Here is a tiny trained network, its code and every weight. The questions are about switching its units off for an input and a class, where a switched-off unit gives its printed mean instead of its output.

import numpy as np


def w(rows, s, z=0):
    codes = np.array(rows[::2]) - 128.0
    scale = np.full(codes.shape[1], s)
    scale[-1] = z or s
    return codes * scale


def f(y):
    return np.maximum(y, 0)


def log_softmax(a):
    a = a - a.max(-1, keepdims=True)
    return a - np.log(np.exp(a).sum(-1, keepdims=True))


def net(x, mask):
    res = np.array(x, float).reshape(1, 5) / 4 @ E
    y = f(res @ A[0][:, :-1].T + A[0][:, -1])
    res = res + np.where(mask, y, B[0][:, -1]) @ B[0][:, :-1]
    return log_softmax(res[-1] @ U[:, :-1].T + U[:, -1])


A, B = {}, {}
E = w([
[80,178,38,205,78,110,110,76,209,87,35,125],'x0',
[222,88,84,134,85,189,216,176,121,116,71,205],'x1',
[147,226,165,60,117,210,149,135,210,53,155,99],'x2',
[253,131,130,198,217,86,85,145,150,45,149,139],'x3',
[100,135,186,140,195,171,60,190,217,206,69,204],'x4',
],0.0066)
A[0] = w([
[141,56,106,200,148,48,110,130,61,175,126,160,158],'N1',
[181,99,106,126,75,181,195,183,121,125,80,178,104],'N2',
[210,107,94,145,88,179,185,179,130,122,81,190,96],'N3',
[120,157,168,163,193,75,73,93,147,110,174,74,151],'N4',
[85,125,99,80,43,137,204,61,56,114,140,64,89],'N5',
[193,91,95,126,82,173,184,183,128,111,77,185,94],'N6',
[62,152,169,108,154,98,54,86,124,140,173,70,88],'N7',
[102,134,172,137,177,157,74,176,185,178,81,186,24],'N8',
[193,108,96,132,93,168,198,177,127,121,83,197,98],'N9',
[150,126,95,117,63,86,175,59,70,74,163,83,6],'N10',
[133,200,158,64,134,208,166,144,184,80,148,107,119],'N11',
[73,152,60,166,61,121,137,65,194,110,49,109,83],'N12',
[86,169,74,192,81,110,107,68,179,89,64,104,33],'N13',
[96,94,178,52,118,184,167,143,77,197,181,106,74],'N14',
[95,52,113,164,127,71,117,126,69,206,101,162,137],'N15',
[221,165,145,140,184,134,109,156,192,38,166,111,159],'N16',
[128,122,84,107,69,110,185,78,71,89,171,66,36],'N17',
[138,211,166,78,110,202,138,139,176,75,149,105,82],'N18',
[116,138,155,139,176,164,74,178,185,183,78,184,66],'N19',
[62,130,159,100,139,189,103,163,176,220,66,165,90],'N20',
[138,189,171,67,108,192,146,137,185,80,161,121,88],'N21',
[38,150,72,151,48,144,139,69,168,138,49,116,116],'N22',
[3,155,132,19,24,191,179,99,131,201,97,107,60],'N23',
[44,158,153,115,162,82,51,65,147,141,176,69,73],'N24',
[192,133,102,172,137,94,145,89,81,45,172,99,99],'N25',
[148,81,189,39,160,144,154,171,63,165,207,114,78],'N26',
[123,196,140,84,105,194,137,114,189,84,141,110,146],'N27',
[154,89,191,42,172,144,150,186,50,153,225,120,53],'N28',
],0.0058,0.0015)
B[0] = w([
[116,67,154,147,103,95,173,87,80,146,97,113,205],'N1',
[82,139,95,81,113,118,86,157,94,114,148,98,195],'N2',
[84,126,90,75,132,124,76,158,99,110,147,94,196],'N3',
[105,127,91,65,138,125,76,154,102,113,121,97,199],'N4',
[120,76,177,152,229,190,155,135,176,73,172,141,229],'N5',
[79,137,87,71,126,111,78,165,94,106,155,80,194],'N6',
[97,145,85,76,102,111,74,169,100,110,157,113,201],'N7',
[83,101,174,169,133,148,175,152,162,67,189,165,186],'N8',
[85,137,88,75,125,121,76,158,93,111,163,84,194],'N9',
[96,112,174,168,130,153,170,166,174,79,189,174,209],'N10',
[103,70,141,146,68,84,170,95,75,144,101,133,212],'N11',
[188,143,132,142,105,119,87,167,150,139,95,188,214],'N12',
[183,166,129,146,75,106,78,182,161,138,93,199,203],'N13',
[204,143,116,122,168,138,59,151,152,141,64,170,206],'N14',
[105,68,148,154,58,77,174,71,78,156,107,107,203],'N15',
[163,50,135,140,198,122,124,78,75,150,70,87,215],'N16',
[92,114,176,170,128,157,160,163,175,81,179,171,210],'N17',
[106,75,148,154,65,86,165,86,79,149,108,132,206],'N18',
[94,95,182,163,131,157,178,142,161,78,191,166,188],'N19',
[103,82,182,158,196,162,171,136,166,72,192,136,201],'N20',
[109,78,142,160,64,87,169,89,77,144,103,134,203],'N21',
[185,142,128,130,146,130,76,158,144,131,84,174,219],'N22',
[177,52,130,104,254,153,86,84,93,132,74,64,254],'N23',
[81,145,86,68,95,108,77,174,91,106,159,101,210],'N24',
[130,100,161,153,208,172,128,136,163,88,155,151,203],'N25',
[187,176,130,155,63,106,88,174,165,137,84,203,222],'N26',
[121,90,150,143,91,91,144,102,90,153,110,131,201],'N27',
[180,173,129,159,71,98,84,178,176,145,81,210,229],'N28',
],0.0068,0.0078)
U = w([
[78,115,178,183,155,178,178,155,193,75,231,156,73],'0',
[222,180,120,147,64,109,87,179,165,147,75,187,84],'1',
[40,152,65,21,96,117,90,169,86,114,177,73,106],'2',
[90,86,147,163,36,81,190,31,69,168,101,116,101],'3',
[187,98,129,124,254,152,114,94,118,123,97,99,252],'4',
[148,178,122,127,122,156,147,99,147,157,132,94,221],'5',
[131,233,103,123,115,160,165,60,158,168,170,99,45],'6',
[128,206,92,123,128,141,190,100,158,176,148,107,52],'7',
],0.0092,0.0045)

Each question gives the input, the list of numbers given to net, and the class t.
The units are the neurons (one row each of A and B). Each row of codes is followed by its name. A weight is (code - 128) times the scale printed after its matrix; where a second scale follows, it is the last column's (A, B and U).
mask holds one flag per neuron, in row order. A switched-off neuron (its flag False) gives its mean, the last column of its row in B, instead of its output. The means were averaged over made-up inputs and are rounded, as every weight is.
A unit's drop is (log p(t) with every unit on - log p(t) with that unit switched off) / (log p(t) with every unit on - log p(t) with every unit switched off).
The circuit of an input: a set's keep is (log p(t) with only the set's units on - log p(t) with every unit switched off) / (log p(t) with every unit on - log p(t) with every unit switched off). Starting from the 12 units with the biggest drops (on a tie, the unit counted first), units are removed one at a time, each time the one whose removal leaves the highest keep (on an exact tie, the one counted first), for as long as the keep stays at least 0.8.
circuit, biggest first: the units of the circuit, biggest drop first
top k neurons: the k neurons with the biggest drops, biggest first
drop when u is switched off: that unit's drop, to one decimal
input [0,-6,-1,6,-1], class 2: circuit, biggest first : (N24, N4)
input [8,-4,-6,1,-1], class 1: circuit, biggest first : (N13)
input [-8,-6,-5,-2,-2], class 1: circuit, biggest first : (N28, N26)
input [-7,-4,-4,7,-5], class 1: top 4 neurons : (N28, N26, N23, N5)
input [-7,5,3,-2,5], class 1: top 3 neurons : (N28, N26, N14)
input [1,-8,-7,2,-8], class 0: top 3 neurons : (N10, N17, N25)
input [-4,3,6,-8,-4], class 4: top 3 neurons : (N23, N5, N14)
input [-5,6,2,-7,-2], class 4: top 3 neurons : (N23, N14, N5)
input [-8,-4,4,7,6], class 1: top 2 neurons : (N28, N26)
input [1,-5,-3,-6,7], class 0: top 2 neurons : (N20, N8)
input [-7,0,1,-3,-7], class 0: top 2 neurons : (N5, N17)
input [8,-7,-2,4,3], class 1: top 2 neurons : (N13, N12)
input [-3,7,1,-6,8], class 0: top 3 neurons : (N20, N19, N8)
input [5,-6,-2,0,6], class 0: circuit, biggest first : (N8)
input [8,-8,1,2,1], class 1: top 3 neurons : (N13, N12, N22)
input [0,6,8,0,-1], class 3: drop when N18 is switched off : 0.2
input [-3,2,-8,0,2], class 3: drop when N15 is switched off : 0.1
input [-4,3,0,8,8], class 0: drop when N16 is switched off : -0.1
